The symbols move the units like this.
li: q926->q247, q882->q132, q595->q979, q973->q936, q753->q45, q209->q626, q301->q589, q79->q913, q913->q79, q409->q515, q583->q134, q210->q913, q495->q299, q936->q342, q871->q301, q589->q400, q492->q376, q549->q881, q83->q753, q892->q64, q979->q266, q247->q723, q376->q495, q134->q533, q400->q875, q361->q800, q626->q624, q88->q31, q219->q210, q704->q760, q627->q121, q760->q209, q27->q57, q369->q707, q624->q88, q468->q858, q132->q492, q353->q769, q287->q351, q45->q79, q723->q376, q64->q973, q503->q723, q546->q583, q576->q840, q265->q800, q811->q874, q351->q376, q477->q376, q885->q299, q862->q83, q724->q361, q113->q787, q686->q862, q881->q400, q840->q549, q515->q40, q288->q626, q40->q83, q121->q409, q342->q31, q858->q515, q800->q998, q266->q892, q299->q265, q707->q477, q875->q862, q665->q342, q57->q704, q990->q353, q874->q707, q769->q724, q533->q811, q998->q113, q31->q369, q787->q627
ga: q926->q875, q882->q549, q595->q266, q973->q342, q753->q79, q209->q287, q301->q400, q79->q219, q913->q874, q409->q247, q583->q665, q210->q979, q495->q589, q936->q546, q871->q495, q589->q686, q492->q495, q549->q503, q83->q45, q892->q973, q979->q892, q247->q862, q376->q299, q134->q533, q400->q990, q361->q515, q626->q624, q88->q369, q219->q595, q704->q209, q627->q409, q760->q882, q27->q704, q369->q57, q624->q31, q468->q219, q132->q376, q353->q724, q287->q132, q45->q753, q723->q301, q64->q936, q503->q871, q546->q57, q576->q549, q265->q840, q811->q707, q351->q492, q477->q626, q885->q495, q862->q858, q724->q800, q113->q627, q686->q353, q881->q723, q840->q495, q515->q83, q288->q885, q40->q753, q121->q926, q342->q885, q858->q342, q800->q113, q266->q64, q299->q576, q707->q288, q875->q247, q665->q811, q57->q760, q990->q769, q874->q477, q769->q361, q533->q874, q998->q83, q31->q27, q787->q121
si: q926->q468, q882->q492, q595->q64, q973->q583, q753->q998, q209->q132, q301->q800, q79->q811, q913->q40, q409->q862, q583->q811, q210->q875, q495->q840, q936->q134, q871->q686, q589->q353, q492->q369, q549->q871, q83->q913, q892->q342, q979->q973, q247->q787, q376->q576, q134->q874, q400->q769, q361->q787, q626->q31, q88->q57, q219->q266, q704->q209, q627->q998, q760->q723, q27->q299, q369->q626, q624->q27, q468->q83, q132->q299, q353->q40, q287->q376, q45->q913, q723->q400, q64->q546, q503->q589, q546->q533, q576->q503, q265->q998, q811->q288, q351->q495, q477->q624, q885->q369, q862->q936, q724->q113, q113->q409, q686->q724, q881->q301, q840->q723, q515->q45, q288->q88, q40->q79, q121->q875, q342->q665, q858->q64, q800->q627, q266->q936, q299->q57, q707->q885, q875->q515, q665->q707, q57->q882, q990->q361, q874->q626, q769->q998, q533->q477, q998->q121, q31->q704, q787->q926

The rows follow the links: the fewer symbols apart two units are, the more alike their rows tend to be.

Each row is also shifted at random along 6 hidden directions that mean nothing.

Row, then unit:
-58,-26,7,42,-8,146,125,46,29,17,-188,70,18,-1,-33,-29,16,16,67,-23,54,-61,10,-33,-105,-12,18,-49,-47,-12,57,16,-54,-31,84,-81,-46,-21,8,111,44,-21,-22,-87,-10,-135,-34,-16,1,-97,88,6,-46,89; unit q134
41,-73,-23,63,-21,27,-65,60,-25,-86,-89,-138,-36,54,-88,-170,-89,-126,63,-53,-83,-58,14,106,-20,-35,-3,194,-80,-10,24,52,35,55,-106,-140,-92,103,94,-3,-64,64,-195,-68,48,33,-1,17,107,-63,-178,-3,-55,-92; unit q990
-31,10,22,107,-17,-44,208,-92,-114,1,-5,-10,5,-44,92,65,16,-37,7,95,-29,10,-24,31,62,-19,-44,93,-42,-79,79,-8,26,20,86,-91,59,78,-38,148,-59,-97,-134,-65,-5,11,-15,-54,35,107,-50,-63,-56,-7; unit q595
-159,66,-25,-24,-5,-54,35,-170,23,13,35,141,-8,43,-29,127,15,68,-38,49,108,-54,-53,-26,93,23,49,93,106,-80,-9,-10,-80,-74,78,-19,102,-70,-10,-25,52,-225,-61,124,9,-37,50,-23,-18,1,-53,-100,9,130; unit q31
31,9,-34,117,-24,-106,159,-9,-103,-23,48,-118,-75,-207,73,-36,85,-47,-241,49,-35,121,-24,37,104,21,37,96,-20,-13,55,23,108,-54,32,113,47,45,-147,4,-31,-55,-12,69,67,105,71,21,-12,14,-67,-66,71,-122; unit q219
69,2,36,-66,-15,-10,43,119,27,-20,7,-120,-23,6,-99,-133,44,-57,46,-56,-123,52,2,78,-82,-14,-10,102,101,79,-38,24,-49,232,54,-4,-35,60,50,-127,25,105,-150,-53,30,71,-15,-26,36,-59,-78,43,-2,-142; unit q515
160,-51,16,-14,-19,-122,-119,9,-109,19,3,10,-18,136,30,35,178,-154,-5,74,80,31,-30,47,111,7,-54,112,-59,-97,28,7,36,-55,-66,-138,42,153,51,-61,-87,-204,-63,153,48,-20,-39,-50,26,101,67,-100,-52,74; unit q495
142,86,-40,-100,60,109,-69,-15,56,-106,125,-29,65,-73,14,133,-81,55,-12,31,-92,-56,21,25,-82,0,39,-248,53,-36,-117,-33,28,103,-48,118,61,-81,-95,-10,65,147,297,-5,-46,164,34,81,-4,15,106,57,143,-123; unit q247
-28,51,57,42,-56,-48,-136,174,-63,42,-68,-56,-60,155,41,-200,8,-86,76,-55,-27,21,45,4,-20,-11,-131,121,-136,99,-147,62,30,64,-38,-47,-42,53,-24,-34,-171,-1,-179,-19,1,-72,215,-16,9,39,-69,23,28,-5; unit q871
30,-29,-7,23,24,-3,-29,2,61,57,98,-59,44,77,-69,120,-65,18,55,-52,-157,-119,27,-81,10,-10,-26,-134,69,-24,23,-33,-44,51,-83,-102,-15,-34,27,130,35,127,52,-70,-144,-43,-8,26,-41,77,123,31,-29,-100; unit q627
5,-3,-52,-93,-1,-221,-37,61,9,-39,-29,83,-45,-63,26,-123,122,23,-67,10,179,31,-18,63,93,8,-67,37,29,65,-29,-28,17,-5,129,123,-10,-74,2,-191,6,-66,19,93,132,62,-56,78,-12,106,-37,18,33,66; unit q885
-21,50,-105,13,-8,-10,-10,-90,-13,19,136,-127,42,-63,-59,104,170,-18,-119,132,-113,-69,-50,-11,104,2,175,-32,100,-98,-24,-26,51,102,-104,-137,138,19,-54,-15,56,2,-25,122,11,29,-48,49,-14,-49,94,-91,-21,-150; unit q121
-206,-28,-15,-56,-19,77,245,-78,-60,47,-75,3,-25,-98,112,125,22,107,26,45,-13,-34,-11,-71,15,27,42,-23,-102,-52,143,5,41,-134,88,29,41,-116,77,-105,-21,-149,25,17,-55,-98,35,16,-33,-47,64,-67,-5,13; unit q936
-81,108,-47,-48,47,36,-27,27,18,-141,79,-47,58,-82,-23,-59,-11,92,32,98,-60,-23,-16,94,-71,-25,87,-124,53,21,-176,-47,22,226,-19,33,17,-72,-77,25,64,206,5,-67,62,155,-53,26,73,-23,21,68,73,-86; unit q875
-94,29,-23,-11,-27,-28,-28,87,3,2,94,-88,-19,43,-27,-21,137,57,3,-26,-132,-65,-16,14,-69,-13,-27,10,129,76,-52,12,-52,255,67,30,1,-117,-17,-39,16,9,-105,65,-31,62,-18,49,-5,-53,36,12,-4,-172; unit q409
76,-14,12,82,-18,-30,223,-11,-119,23,0,-29,-37,-85,97,43,1,-103,-24,29,-23,17,9,6,65,10,-89,117,-62,-34,133,30,64,-63,81,-69,-2,90,-34,54,-72,-107,-81,-47,-12,16,79,-2,10,73,-48,-53,-14,-3; unit q266
-205,0,10,-33,-17,12,-99,-71,-19,-98,-117,-101,-16,119,46,-22,-24,94,104,36,-129,-23,-16,70,-27,20,-22,62,-108,-39,-23,1,-18,130,-39,14,-9,-97,57,-47,-55,-58,-25,81,-42,-26,-31,-10,64,-14,-64,-11,-6,-106; unit q686
207,-103,-1,-67,30,18,-152,-106,47,-82,-89,-41,3,75,60,29,-62,17,13,-24,-107,-85,-14,57,-186,24,-118,-7,32,45,55,-26,-84,215,117,191,-72,-128,31,25,35,8,292,142,-50,22,-233,78,-1,85,-78,65,-2,-153; unit q769
125,-79,-4,-23,43,2,-133,53,13,-128,128,87,30,-57,43,0,-24,3,-9,-35,130,61,15,75,-14,-24,4,-174,3,-17,24,-47,45,-130,-55,96,-108,28,37,-4,4,92,151,-23,82,178,-152,4,39,73,49,70,22,67; unit q351
17,-47,-1,-34,14,162,170,-46,-4,92,-107,48,5,-9,18,102,-46,-24,100,7,29,-69,18,-92,-69,-1,32,-41,-70,-57,106,2,-3,-140,24,-131,22,40,80,20,12,-74,47,-71,-71,-135,27,-23,-26,-68,102,-28,-57,96; unit q546
-54,63,-15,-31,35,-110,21,-32,125,-108,-83,164,95,-36,-81,-33,-58,67,76,36,162,-38,2,56,34,-24,-16,-112,33,-14,-94,-68,-63,50,79,-26,28,-44,-27,72,124,77,64,-89,115,10,-84,-5,69,104,6,74,18,181; unit q288
-275,-12,14,47,-35,5,152,102,77,-26,-209,19,-4,-37,-78,-109,33,85,-2,-75,75,3,25,-5,47,-1,54,-25,-78,10,58,32,-29,-145,22,-80,-48,-65,39,11,21,-13,-133,-114,43,-99,74,-19,37,-83,50,0,-20,103; unit q811
43,-35,38,-30,43,-27,-111,-27,2,33,125,111,48,80,-30,118,-120,-19,116,-28,86,19,38,-62,161,-28,-4,-128,-32,-90,23,-43,48,-246,-197,-133,-5,121,107,47,-2,65,37,-106,-19,-42,26,-82,5,108,106,-9,-41,171; unit q299
0,-32,-34,-2,43,-115,-103,-29,11,136,45,-15,52,-4,-11,0,-14,14,8,31,7,-16,6,-144,109,-26,20,-108,-26,44,1,-69,57,-10,-113,-35,-3,15,20,61,14,178,52,-20,-21,-142,-130,4,-65,119,66,26,-82,-26; unit q265

From each start, follow one symbol. Which unit do you reach?
Answer with the unit's name.
new walk
-156,89,-42,-39,67,-57,-43,-31,93,-120,59,201,131,-55,-135,-44,-220,107,183,30,184,-39,35,41,104,-57,60,-179,21,-45,-139,-110,-1,-89,-129,-145,-17,46,56,123,133,269,-55,-265,124,69,-55,-72,99,114,-29,93,-12,242
si q626
new walk
37,-15,-49,-43,-27,-64,189,-54,-145,81,-73,18,-31,-105,90,-46,183,-51,33,152,83,-28,-56,12,-8,0,22,150,-23,44,92,-9,71,88,196,-47,54,26,59,-122,-23,-97,-115,84,79,-45,-163,50,-27,37,-63,-37,-94,19
li q936
new walk
-29,72,-24,-78,-27,35,28,65,-32,-63,31,-73,5,-49,-44,-82,86,-16,72,64,-104,-14,-15,90,-66,-9,39,31,46,32,-74,6,16,203,26,-33,57,-11,5,-144,1,55,-102,-17,51,113,-7,13,58,-84,-27,21,37,-102
ga q858
new walk
-119,30,-30,77,21,11,45,-76,74,-84,-112,130,85,18,-101,12,9,57,33,53,134,-50,-12,59,4,-11,80,-57,15,-91,-34,-54,-56,-16,27,-143,50,3,-55,230,118,-10,-31,-67,87,-46,-97,-62,82,-19,48,-27,-46,200
si q624
new walk
-189,79,49,-4,-5,24,139,14,4,-119,61,-67,0,-31,-28,80,-22,63,64,-7,-172,45,8,76,36,11,10,-29,33,-89,-29,3,-28,34,-3,5,55,3,-17,-3,2,-36,-88,-90,-41,124,159,-70,64,-10,45,-26,81,-92
li q858
new walk
-95,-34,6,49,6,-43,-25,49,53,83,45,-69,34,90,-107,-36,-76,29,117,-69,-143,-62,31,-97,31,-37,-37,-34,49,63,11,-17,-65,89,-82,-116,-81,8,100,111,20,187,-147,-147,-84,-100,-68,-59,-11,63,3,64,-121,-78
si q121
new walk
120,-21,61,-34,2,21,69,54,78,19,-60,-127,-25,-58,-103,-73,-94,-68,-15,-128,-109,144,31,10,-22,-3,11,9,34,40,39,18,-10,21,-29,71,-71,121,32,-65,40,120,55,-89,-21,8,42,-68,-6,-51,-49,51,36,-138
li q83
new walk
85,-3,17,-45,3,-51,63,43,89,-77,-122,80,-29,-35,-36,49,-47,-29,-50,-89,92,-57,31,24,49,33,-74,-97,-26,-58,61,-20,-68,-168,47,43,-1,-40,-15,-21,56,-104,196,-26,-4,11,98,59,19,80,95,12,83,108
si q885
new walk
-188,-57,36,-48,22,86,-73,-137,82,-140,-88,-45,66,40,10,72,-259,182,115,-67,-134,-24,44,35,7,17,-5,-142,-95,-82,29,-35,-32,-31,-117,74,-73,-127,95,57,22,69,169,-56,-93,9,-27,-42,68,22,-32,19,16,-104
si q40
new walk
-189,-11,-69,-41,-27,11,164,-64,-45,100,-136,-40,-30,-110,46,-10,229,21,-103,78,78,-25,-71,-52,55,13,158,87,-80,-17,135,24,47,-98,84,-19,51,-70,57,-156,4,-161,-58,135,39,-146,-79,31,-78,-112,47,-125,-55,15
si q811
new walk
-3,-70,-5,73,-35,-70,-29,106,-19,91,47,-128,-27,85,-91,-76,34,-65,25,-75,-151,-92,8,-39,27,-22,-53,117,71,70,33,27,-31,89,-57,-161,-81,27,56,61,-26,84,-214,-51,-56,-56,-8,30,0,-6,-13,7,-85,-102
ga q627
new walk
230,-82,48,-31,26,50,-126,65,-20,-84,86,150,25,89,13,-9,28,-50,76,-34,129,14,-7,94,-188,4,-69,-23,114,47,31,-4,-58,68,84,43,-97,35,61,66,14,-6,66,26,83,141,-229,-19,50,14,7,73,-34,106
si q376
new walk
-135,69,-20,22,-20,-80,10,-36,57,-11,70,107,-13,9,-92,10,-93,16,-21,-34,111,-47,26,-6,154,-10,25,66,50,-41,-67,-18,-16,-173,-65,-64,66,16,-31,-23,11,-35,-129,-67,57,19,165,-8,8,3,-67,-43,34,152
si q57
new walk
-62,5,-41,-133,32,-5,150,-96,41,3,-134,37,48,-116,-2,84,14,65,85,82,90,-51,-24,-22,95,6,97,-127,-64,-100,62,-46,37,-100,6,-81,96,-16,115,-113,94,-10,102,-24,41,-92,-73,8,2,28,112,-38,-30,93
ga q811
new walk
106,-11,78,-11,-35,24,79,112,50,43,-9,-143,-41,-7,-142,-48,-53,-132,34,-151,-174,113,38,-29,10,-29,-18,76,37,3,31,42,-46,-3,-66,-45,-32,163,55,-67,22,55,-98,-148,-72,-14,180,-89,22,-76,-12,12,5,-125
si q913
new walk
2,-79,37,35,-47,107,-57,30,2,44,144,79,-87,35,-17,34,-39,-51,-85,-134,78,27,16,-20,-22,21,22,67,68,0,82,79,-13,-250,-49,20,-54,10,12,-46,-62,-149,-69,55,-28,55,162,19,-23,-166,-41,-62,10,72
li q626
